Below are the code and all the weights of a small trained network. Each question names an input and a class and asks about switching units off, where a switched-off unit gives its printed mean instead of its output.

import numpy as np


def w(rows, s, z=0):
    codes = np.array(rows[::2]) - 128.0
    scale = np.full(codes.shape[1], s)
    scale[-1] = z or s
    return codes * scale


def f(y):
    return y / 2 * (1 + np.tanh(0.7978845608 * (y + 0.044715 * y**3)))


def log_softmax(a):
    a = a - a.max(-1, keepdims=True)
    return a - np.log(np.exp(a).sum(-1, keepdims=True))


def net(x, mask):
    res = np.array(x, float).reshape(1, 2) / 4 @ E
    y = f(res @ A[0][:, :-1].T + A[0][:, -1])
    res = res + np.where(mask, y, B[0][:, -1]) @ B[0][:, :-1]
    return log_softmax(res[-1] @ U[:, :-1].T + U[:, -1])


A, B = {}, {}
E = w([
[145,121,172,126,248,129,104,94,210,11],'x0',
[93,99,53,139,89,124,54,192,236,40],'x1',
],0.013)
A[0] = w([
[117,136,195,108,182,105,154,137,110,204,226],'N1',
[151,152,56,154,77,110,112,139,210,70,88],'N2',
[116,156,93,56,64,110,165,166,106,169,88],'N3',
[97,163,137,124,234,151,106,102,142,80,111],'N4',
[170,114,130,132,240,159,189,71,178,61,79],'N5',
[118,62,54,135,74,109,105,162,209,90,63],'N6',
[187,129,222,132,208,134,181,95,60,192,58],'N7',
[164,111,116,147,112,122,146,28,75,90,216],'N8',
[138,124,141,120,208,103,131,123,164,113,248],'N9',
[136,95,184,71,234,61,105,166,147,83,94],'N10',
[42,102,59,140,50,158,180,75,72,153,101],'N11',
[127,148,55,95,2,110,128,179,92,218,156],'N12',
[183,88,77,159,23,114,129,151,115,196,81],'N13',
[79,105,28,133,40,106,89,171,250,81,179],'N14',
[115,101,157,144,211,74,134,33,76,180,91],'N15',
],0.0076,0.012)
B[0] = w([
[146,109,13,108,133,123,167,195,116,131,209],'N1',
[111,210,160,57,174,150,146,77,72,102,181],'N2',
[134,214,192,167,135,124,126,90,165,83,166],'N3',
[88,141,156,201,103,122,110,79,114,112,172],'N4',
[85,165,223,123,37,62,32,67,149,177,178],'N5',
[83,252,183,132,209,133,116,179,48,159,185],'N6',
[57,236,220,82,211,195,128,138,52,90,195],'N7',
[164,94,33,151,170,151,169,163,155,129,183],'N8',
[186,71,28,170,44,49,173,104,194,191,207],'N9',
[107,114,212,152,115,108,58,95,132,98,171],'N10',
[110,153,141,142,132,81,46,132,183,156,178],'N11',
[151,87,112,175,84,71,122,62,188,142,233],'N12',
[78,124,206,129,110,67,76,44,129,99,179],'N13',
[145,135,51,100,173,156,184,165,98,184,254],'N14',
[89,216,112,77,174,132,91,133,113,172,173],'N15',
],0.013,0.019)
U = w([
[81,148,158,212,86,60,52,44,163,140,95],'0',
[76,211,99,27,223,157,149,136,60,154,65],'1',
[196,35,6,165,100,129,197,154,171,158,253],'2',
[152,90,192,78,79,157,127,150,150,63,87],'3',
[134,2,130,165,121,246,106,139,103,100,88],'4',
],0.0089,0.008)

Each question gives the input, the list of numbers given to net, and the class t.
The units are the neurons (one row each of A and B). Each row of codes is followed by its name. A weight is (code - 128) times the scale printed after its matrix; where a second scale follows, it is the last column's (A, B and U).
mask holds one flag per neuron, in row order. A switched-off neuron (its flag False) gives its mean, the last column of its row in B, instead of its output. The means were averaged over made-up inputs and are rounded, as every weight is.
A unit's drop is (log p(t) with every unit on - log p(t) with that unit switched off) / (log p(t) with every unit on - log p(t) with every unit switched off).
The circuit of an input: a set's keep is (log p(t) with only the set's units on - log p(t) with every unit switched off) / (log p(t) with every unit on - log p(t) with every unit switched off). Starting from the 12 units with the biggest drops (on a tie, the unit counted first), units are removed one at a time, each time the one whose removal leaves the highest keep (on an exact tie, the one counted first), for as long as the keep stays at least 0.8.
units of the circuit, in order: the units of the circuit, biggest drop first
top k neurons: the k neurons with the biggest drops, biggest first
drop of u: that unit's drop, to one decimal
input [6,-5], class 0: units of the circuit, in order	N5
input [3,2], class 2: top 2 neurons	N13, N7
input [5,-5], class 0: top 3 neurons	N5, N14, N9
input [-3,-3], class 2: units of the circuit, in order	N5, N6
input [4,-4], class 0: top 4 neurons	N14, N5, N9, N6
input [-6,-6], class 0: top 3 neurons	N12, N14, N13
input [-2,4], class 1: top 4 neurons	N9, N6, N1, N8
input [-6,8], class 1: top 2 neurons	N14, N6
input [-6,-5], class 0: top 2 neurons	N12, N14
input [-4,-3], class 0: top 2 neurons	N14, N9
input [3,4], class 1: top 3 neurons	N12, N14, N2
input [-2,-3], class 2: top 2 neurons	N6, N2
input [-4,6], class 1: drop of N14	0.9
input [-7,-6], class 0: units of the circuit, in order	N12
input [8,-7], class 0: drop of N5	2.2
input [0,3], class 2: drop of N15	0.2
